Below is a small trained network, with its code and all its weights. Each question gives an input and a target symbol and asks what happens when units are switched off, that is, made to give their printed mean instead of their output.

import numpy as np


def w(rows, s, z=0):
    codes = np.array(rows[::2]) - 128.0
    scale = np.full(codes.shape[1], s)
    scale[-1] = z or s
    return codes * scale


def f(y):
    return y / 2 * (1 + np.tanh(0.7978845608 * (y + 0.044715 * y**3)))


def softmax(a):
    e = np.exp(a - a.max(-1, keepdims=True))
    return e / e.sum(-1, keepdims=True)


def log_softmax(a):
    a = a - a.max(-1, keepdims=True)
    return a - np.log(np.exp(a).sum(-1, keepdims=True))


def net(x, mask):
    ids = ['ΓΠΨαβζηστω'.index(c) for c in x.split()]
    T = len(ids)
    res = E[ids] + P[:T]
    r = res
    for j in range(3):
        rows = slice(3 * j, 3 * j + 3)
        q, k, v = (r @ M[0][rows].T for M in (Q, K, V))
        z = softmax(np.where(np.tri(T) > 0, q @ k.T / 3**0.5, -1e9)) @ v
        o = O[0][rows]
        res = res + np.where(mask[j], z, o[:, -1]) @ o[:, :-1]
    y = f(res @ A[0][:, :-1].T + A[0][:, -1])
    res = res + np.where(mask[3:7], y, B[0][:, -1]) @ B[0][:, :-1]
    return log_softmax(res[-1] @ U[:, :-1].T + U[:, -1])


Q, K, V, O, A, B = {}, {}, {}, {}, {}, {}
E = w([
[157,188,121,126,152],'Γ',
[173,190,122,125,156],'Π',
[119,142,146,191,112],'Ψ',
[122,167,154,171,118],'α',
[131,163,146,173,121],'β',
[134,173,153,164,126],'ζ',
[182,95,144,217,100],'η',
[123,135,137,185,115],'σ',
[183,214,91,86,185],'τ',
[229,219,255,93,42],'ω',
],0.016)
P = w([
[104,93,253,102,209],'0',
[155,90,198,123,177],'1',
[160,107,174,132,151],'2',
[159,131,147,148,126],'3',
[158,153,124,147,112],'4',
[158,174,101,147,97],'5',
[162,184,85,147,89],'6',
[165,191,65,147,79],'7',
],0.013)
Q[0] = w([
[80,69,177,70,166],'H1',
[215,189,152,105,192],'H1',
[160,187,194,246,78],'H1',
[92,141,177,32,83],'H2',
[140,210,146,141,195],'H2',
[85,33,169,120,45],'H2',
[152,148,141,162,77],'H3',
[136,152,150,136,185],'H3',
[108,101,156,146,148],'H3',
],0.013)
K[0] = w([
[8,39,156,139,254],'H1',
[168,222,242,79,79],'H1',
[148,94,212,109,109],'H1',
[141,33,128,67,82],'H2',
[45,199,99,26,75],'H2',
[22,165,139,225,147],'H2',
[175,103,247,99,127],'H3',
[73,121,137,95,169],'H3',
[79,135,65,220,153],'H3',
],0.009)
V[0] = w([
[208,168,191,160,9],'H1',
[65,121,2,135,183],'H1',
[83,25,181,195,184],'H1',
[179,155,185,169,136],'H2',
[143,98,244,171,81],'H2',
[136,126,43,120,67],'H2',
[98,63,143,168,166],'H3',
[245,172,208,165,86],'H3',
[167,169,183,64,67],'H3',
],0.0094)
O[0] = w([
[146,81,140,45,208,234],'H1',
[194,168,130,209,149,4],'H1',
[123,254,90,70,118,107],'H1',
[154,175,104,94,127,192],'H2',
[153,35,84,223,151,176],'H2',
[140,164,85,66,136,78],'H2',
[155,204,216,73,200,122],'H3',
[180,194,55,105,87,243],'H3',
[146,131,95,158,150,181],'H3',
],0.0097,0.019)
A[0] = w([
[163,69,221,165,70,165],'N1',
[101,156,64,99,52,131],'N2',
[24,167,103,253,136,3],'N3',
[112,86,68,176,98,183],'N4',
],0.014)
B[0] = w([
[90,172,145,58,163,138],'N1',
[86,134,135,160,135,234],'N2',
[112,228,192,51,252,126],'N3',
[129,145,135,128,171,255],'N4',
],0.02,0.0082)
U = w([
[126,141,127,126,132,8],'Γ',
[92,130,113,92,76,52],'Π',
[156,79,162,100,126,36],'Ψ',
[104,133,135,140,147,33],'α',
[126,132,131,131,120,27],'β',
[135,137,128,125,121,9],'ζ',
[125,139,132,124,130,7],'η',
[212,132,2,212,57,157],'σ',
[131,196,175,149,205,254],'τ',
[139,132,136,131,127,10],'ω',
],0.011,0.009)

Each question gives the input, a string of symbols that net reads in full, and the target symbol t.
The units are the heads (3 rows each of Q, K, V and O) and the neurons (one row each of A and B). Each row of codes is followed by its name. A weight is (code - 128) times the scale printed after its matrix; where a second scale follows, it is the last column's (O, A, B and U).
mask holds one flag per unit, heads first, then neurons. A switched-off unit (its flag False) gives its mean, the last column of its rows in O or B, instead of its output. The means were averaged over made-up inputs and are rounded, as every weight is.
A unit's drop is (log p(t) with every unit on - log p(t) with that unit switched off) / (log p(t) with every unit on - log p(t) with every unit switched off).
The circuit of an input: a set's keep is (log p(t) with only the set's units on - log p(t) with every unit switched off) / (log p(t) with every unit on - log p(t) with every unit switched off). Starting from all 7 units, units are removed one at a time, each time the one whose removal leaves the highest keep (on an exact tie, the one counted first), for as long as the keep stays at least 0.8.
circuit, biggest first: the units of the circuit, biggest drop first
unit that matters most: the unit with the biggest drop
k most important neurons: the k neurons with the biggest drops, biggest first
heads that matter: for each layer, one digit per head in row order, 1 if its drop is at least 0.15 and else 0, layers parted by /
input η η η α η Ψ Ψ ζ, target τ: heads that matter -> 011
input Γ τ ω Ψ η η τ, target Π: circuit, biggest first -> [H1; H2; H3]
input α η η β ω β Γ, target Ψ: circuit, biggest first -> [H1]
input η ω σ ω Ψ σ η α, target τ: heads that matter -> 011
input η ω σ τ Γ ω η Ψ, target τ: heads that matter -> 001
input ω β η τ σ τ τ Π, target Π: heads that matter -> 110
input ω α Γ σ ζ τ Π β, target Π: heads that matter -> 110
input ω β ζ ζ ω, target σ: heads that matter -> 011
input Π η ω σ ω η Π β, target τ: heads that matter -> 001
input Ψ τ η, target τ: circuit, biggest first -> [H3; N1]
input β Γ β, target σ: heads that matter -> 100
input α ω ζ η η η τ α, target Π: circuit, biggest first -> [H1; H2]
input η α η η η Ψ ω ζ, target Ψ: heads that matter -> 100
input Π ω Π τ σ, target Π: circuit, biggest first -> [H1; H3]
input Π Π β ω η ω σ, target τ: 2 most important neurons -> [N4; N2]
input Γ ω σ β Π η, target τ: circuit, biggest first -> [N4]
input ζ Π ζ, target σ: 3 most important neurons -> [N4; N1; N2]
input σ Π Ψ β α β η ω, target Ψ: 2 most important neurons -> [N4; N1]
input ω α β, target Ψ: heads that matter -> 110
input Π Ψ ζ η η Γ τ σ, target τ: unit that matters most -> N2
